Below are the code and all the weights of a small trained network. Each question names an input and a class and asks about switching units off, where a switched-off unit gives its printed mean instead of its output.

import numpy as np


def w(rows, s, z=0):
    codes = np.array(rows[::2]) - 128.0
    scale = np.full(codes.shape[1], s)
    scale[-1] = z or s
    return codes * scale


def f(y):
    return y / 2 * (1 + np.tanh(0.7978845608 * (y + 0.044715 * y**3)))


def log_softmax(a):
    a = a - a.max(-1, keepdims=True)
    return a - np.log(np.exp(a).sum(-1, keepdims=True))


def net(x, mask):
    res = np.array(x, float).reshape(1, 4) / 4 @ E
    y = f(res @ A[0][:, :-1].T + A[0][:, -1])
    res = res + np.where(mask, y, B[0][:, -1]) @ B[0][:, :-1]
    return log_softmax(res[-1] @ U[:, :-1].T + U[:, -1])


A, B = {}, {}
E = w([
[189,77,123,145,56,209],'x0',
[86,175,5,171,52,100],'x1',
[197,146,94,178,186,109],'x2',
[102,207,168,161,144,180],'x3',
],0.012)
A[0] = w([
[170,98,156,148,76,171,42],'neuron 1',
[192,31,99,31,125,50,101],'neuron 2',
[202,80,150,128,87,172,146],'neuron 3',
[76,171,159,94,195,82,69],'neuron 4',
[35,106,122,127,90,131,87],'neuron 5',
[88,135,169,86,93,142,61],'neuron 6',
[150,167,207,132,140,162,42],'neuron 7',
[128,94,161,152,140,136,56],'neuron 8',
[92,218,184,175,141,211,1],'neuron 9',
[105,122,134,90,154,11,80],'neuron 10',
[203,143,117,183,185,127,60],'neuron 11',
[144,43,164,86,179,115,58],'neuron 12',
[155,128,226,91,147,122,28],'neuron 13',
[87,117,177,72,87,132,45],'neuron 14',
[206,158,128,181,163,108,65],'neuron 15',
[94,149,155,38,94,165,75],'neuron 16',
],0.012,0.0053)
B[0] = w([
[212,128,107,95,105,190,174],'neuron 1',
[60,151,247,117,114,102,246],'neuron 2',
[150,141,146,124,112,189,215],'neuron 3',
[221,169,125,85,112,232,223],'neuron 4',
[151,118,46,133,166,79,189],'neuron 5',
[144,76,100,67,168,120,168],'neuron 6',
[132,166,132,152,103,53,194],'neuron 7',
[158,147,120,144,133,115,144],'neuron 8',
[88,120,250,82,63,75,220],'neuron 9',
[173,153,149,95,94,209,212],'neuron 10',
[121,91,105,72,178,86,193],'neuron 11',
[149,157,83,211,108,69,215],'neuron 12',
[163,153,70,193,121,78,218],'neuron 13',
[132,99,95,96,157,90,175],'neuron 14',
[118,60,87,74,168,81,186],'neuron 15',
[108,109,26,64,191,85,183],'neuron 16',
],0.011)
U = w([
[219,204,94,70,111,253,1],'0',
[127,72,48,65,249,100,78],'1',
[79,185,171,106,80,108,246],'2',
[143,254,11,224,79,74,111],'3',
[71,189,144,166,174,221,253],'4',
],0.0099,0.0047)

Each question gives the input, the list of numbers given to net, and the class t.
The units are the neurons (one row each of A and B). Each row of codes is followed by its name. A weight is (code - 128) times the scale printed after its matrix; where a second scale follows, it is the last column's (A, B and U).
mask holds one flag per neuron, in row order. A switched-off neuron (its flag False) gives its mean, the last column of its row in B, instead of its output. The means were averaged over made-up inputs and are rounded, as every weight is.
A unit's drop is (log p(t) with every unit on - log p(t) with that unit switched off) / (log p(t) with every unit on - log p(t) with every unit switched off).
The circuit of an input: a set's keep is (log p(t) with only the set's units on - log p(t) with every unit switched off) / (log p(t) with every unit on - log p(t) with every unit switched off). Starting from the 12 units with the biggest drops (on a tie, the unit counted first), units are removed one at a time, each time the one whose removal leaves the highest keep (on an exact tie, the one counted first), for as long as the keep stays at least 0.8.
circuit, biggest first: the units of the circuit, biggest drop first
k most important neurons: the k neurons with the biggest drops, biggest first
drop when u is switched off: that unit's drop, to one decimal
input [2,0,3,-7], class 2: circuit, biggest first -> (neuron 2)
input [-2,6,7,5], class 1: circuit, biggest first -> (neuron 15; neuron 11)
input [-3,-6,-6,6], class 1: 2 most important neurons -> (neuron 16; neuron 6)
input [-4,-1,-6,-8], class 2: 2 most important neurons -> (neuron 2; neuron 10)
input [-1,-8,7,1], class 3: 2 most important neurons -> (neuron 12; neuron 13)
input [-2,-2,7,8], class 2: 4 most important neurons -> (neuron 9; neuron 16; neuron 7; neuron 5)
input [-4,1,-8,-6], class 1: 2 most important neurons -> (neuron 5; neuron 16)
input [-3,-8,-3,-6], class 3: 3 most important neurons -> (neuron 12; neuron 13; neuron 9)
input [-6,1,6,0], class 0: 2 most important neurons -> (neuron 4; neuron 10)
input [-2,-6,6,6], class 1: 4 most important neurons -> (neuron 15; neuron 11; neuron 2; neuron 10)
input [4,2,7,-8], class 2: 2 most important neurons -> (neuron 2; neuron 16)
input [-2,0,8,8], class 1: 2 most important neurons -> (neuron 15; neuron 11)
input [3,-1,-3,6], class 2: drop when neuron 4 is switched off -> 0.1
input [-7,3,5,-7], class 0: circuit, biggest first -> (neuron 10)
input [3,-5,0,-4], class 3: drop when neuron 12 is switched off -> 0.9
input [-8,-6,-2,6], class 0: drop when neuron 4 is switched off -> 2.3
